Below is a small trained network, with its code and all its weights. Each question gives an input and a class and asks what happens when units are switched off, that is, made to give their printed mean instead of their output.

import numpy as np


def w(rows, s, z=0):
    codes = np.array(rows[::2]) - 128.0
    scale = np.full(codes.shape[1], s)
    scale[-1] = z or s
    return codes * scale


def f(y):
    return np.maximum(y, 0)


def log_softmax(a):
    a = a - a.max(-1, keepdims=True)
    return a - np.log(np.exp(a).sum(-1, keepdims=True))


def net(x, mask):
    res = np.array(x, float).reshape(1, 5) / 4 @ E
    y = f(res @ A[0][:, :-1].T + A[0][:, -1])
    res = res + np.where(mask, y, B[0][:, -1]) @ B[0][:, :-1]
    return log_softmax(res[-1] @ U[:, :-1].T + U[:, -1])


A, B = {}, {}
E = w([
[129,127,127,130],'x0',
[196,103,56,69],'x1',
[113,240,98,102],'x2',
[40,86,76,87],'x3',
[129,132,58,252],'x4',
],0.011)
A[0] = w([
[92,34,146,172,122],'neuron 1',
[146,79,178,155,99],'neuron 2',
[213,124,73,98,117],'neuron 3',
[96,136,162,71,183],'neuron 4',
[215,147,176,178,34],'neuron 5',
[135,123,155,79,32],'neuron 6',
[126,54,150,138,50],'neuron 7',
[86,104,107,117,254],'neuron 8',
[177,125,56,85,19],'neuron 9',
[129,174,100,123,147],'neuron 10',
[119,118,187,89,75],'neuron 11',
[155,112,89,178,72],'neuron 12',
[40,152,165,151,126],'neuron 13',
[93,148,194,164,62],'neuron 14',
[127,191,102,118,78],'neuron 15',
[149,136,55,183,63],'neuron 16',
[139,131,184,66,36],'neuron 17',
[240,167,226,104,93],'neuron 18',
[136,151,189,94,69],'neuron 19',
[83,146,181,150,185],'neuron 20',
[155,63,176,131,120],'neuron 21',
[156,77,132,150,65],'neuron 22',
[156,146,150,124,54],'neuron 23',
[7,63,73,81,14],'neuron 24',
[66,113,158,111,75],'neuron 25',
[113,228,142,125,69],'neuron 26',
[105,209,108,121,54],'neuron 27',
[70,135,154,154,53],'neuron 28',
[118,138,102,174,52],'neuron 29',
[163,89,159,161,94],'neuron 30',
[110,130,89,210,148],'neuron 31',
[98,137,199,167,101],'neuron 32',
[169,118,135,57,137],'neuron 33',
[111,186,123,128,54],'neuron 34',
],0.014,0.0085)
B[0] = w([
[122,158,166,65,234],'neuron 1',
[129,162,116,52,185],'neuron 2',
[175,48,66,143,201],'neuron 3',
[80,100,208,197,230],'neuron 4',
[116,244,35,211,180],'neuron 5',
[61,113,129,142,158],'neuron 6',
[84,172,91,43,176],'neuron 7',
[223,195,190,199,245],'neuron 8',
[160,78,28,117,168],'neuron 9',
[132,120,199,63,172],'neuron 10',
[28,107,148,177,184],'neuron 11',
[56,75,157,136,173],'neuron 12',
[183,65,63,111,218],'neuron 13',
[164,26,24,134,182],'neuron 14',
[131,137,123,57,161],'neuron 15',
[37,72,179,148,189],'neuron 16',
[40,100,114,143,184],'neuron 17',
[132,182,95,183,233],'neuron 18',
[99,111,125,155,175],'neuron 19',
[203,65,99,131,223],'neuron 20',
[128,178,139,54,205],'neuron 21',
[114,145,114,39,160],'neuron 22',
[99,143,99,167,137],'neuron 23',
[153,254,20,187,229],'neuron 24',
[107,132,70,161,175],'neuron 25',
[124,143,136,56,186],'neuron 26',
[102,151,141,58,169],'neuron 27',
[130,105,72,127,166],'neuron 28',
[40,120,138,131,159],'neuron 29',
[99,181,136,76,173],'neuron 30',
[68,111,213,152,230],'neuron 31',
[190,66,49,122,197],'neuron 32',
[98,63,166,180,214],'neuron 33',
[112,140,100,52,152],'neuron 34',
],0.0077,0.011)
U = w([
[33,78,145,175,86],'0',
[148,218,80,190,103],'1',
[187,31,66,116,90],'2',
[107,161,128,7,100],'3',
[163,125,150,149,253],'4',
[246,131,252,173,127],'5',
],0.012,0.019)

Each question gives the input, the list of numbers given to net, and the class t.
The units are the neurons (one row each of A and B). Each row of codes is followed by its name. A weight is (code - 128) times the scale printed after its matrix; where a second scale follows, it is the last column's (A, B and U).
mask holds one flag per neuron, in row order. A switched-off neuron (its flag False) gives its mean, the last column of its row in B, instead of its output. The means were averaged over made-up inputs and are rounded, as every weight is.
A unit's drop is (log p(t) with every unit on - log p(t) with that unit switched off) / (log p(t) with every unit on - log p(t) with every unit switched off).
The circuit of an input: a set's keep is (log p(t) with only the set's units on - log p(t) with every unit switched off) / (log p(t) with every unit on - log p(t) with every unit switched off). Starting from the 12 units with the biggest drops (on a tie, the unit counted first), units are removed one at a time, each time the one whose removal leaves the highest keep (on an exact tie, the one counted first), for as long as the keep stays at least 0.8.
units of the circuit, in order: the units of the circuit, biggest drop first
unit that matters most: the unit with the biggest drop
top k neurons: the k neurons with the biggest drops, biggest first
drop when u is switched off: that unit's drop, to one decimal
input [-5,8,-5,-8,5], class 1: units of the circuit, in order : [neuron 5]
input [2,-5,6,4,3], class 3: top 3 neurons : [neuron 27; neuron 26; neuron 34]
input [8,7,8,1,4], class 3: units of the circuit, in order : [neuron 10; neuron 15]
input [2,0,-2,-2,3], class 5: top 2 neurons : [neuron 24; neuron 17]
input [-6,-8,0,8,7], class 1: top 2 neurons : [neuron 24; neuron 8]
input [-2,7,-5,8,4], class 1: top 2 neurons : [neuron 24; neuron 8]
input [-6,-7,-7,-5,-7], class 0: top 4 neurons : [neuron 11; neuron 17; neuron 4; neuron 19]
input [-6,-7,-4,-5,-4], class 2: units of the circuit, in order : [neuron 14; neuron 32]
input [-2,6,6,0,2], class 2: top 4 neurons : [neuron 3; neuron 9; neuron 1; neuron 21]
input [-5,0,-7,1,-6], class 3: top 3 neurons : [neuron 21; neuron 7; neuron 2]
input [0,2,-5,-6,5], class 1: top 3 neurons : [neuron 5; neuron 4; neuron 33]
input [-6,-5,1,8,7], class 1: top 4 neurons : [neuron 24; neuron 8; neuron 4; neuron 33]
input [6,5,-6,5,-6], class 0: top 2 neurons : [neuron 33; neuron 4]
input [3,-1,5,6,7], class 0: top 2 neurons : [neuron 16; neuron 31]
input [-4,-8,-7,-7,0], class 2: top 4 neurons : [neuron 14; neuron 32; neuron 20; neuron 24]
input [8,-8,-7,6,2], class 2: top neuron : [neuron 13]
input [2,2,-7,2,-5], class 3: units of the circuit, in order : [neuron 21; neuron 7]
input [-4,-7,0,-7,2], class 1: top 2 neurons : [neuron 5; neuron 18]
input [-4,-3,-6,-5,-2], class 3: drop when neuron 2 is switched off : 0.2
input [3,-5,3,-6,-3], class 1: unit that matters most : neuron 18
input [3,-4,1,-2,3], class 2: drop when neuron 8 is switched off : 0.2
input [-6,-5,-7,-1,5], class 3: drop when neuron 1 is switched off : 0.2
input [3,5,6,6,-4], class 1: drop when neuron 14 is switched off : 0.0
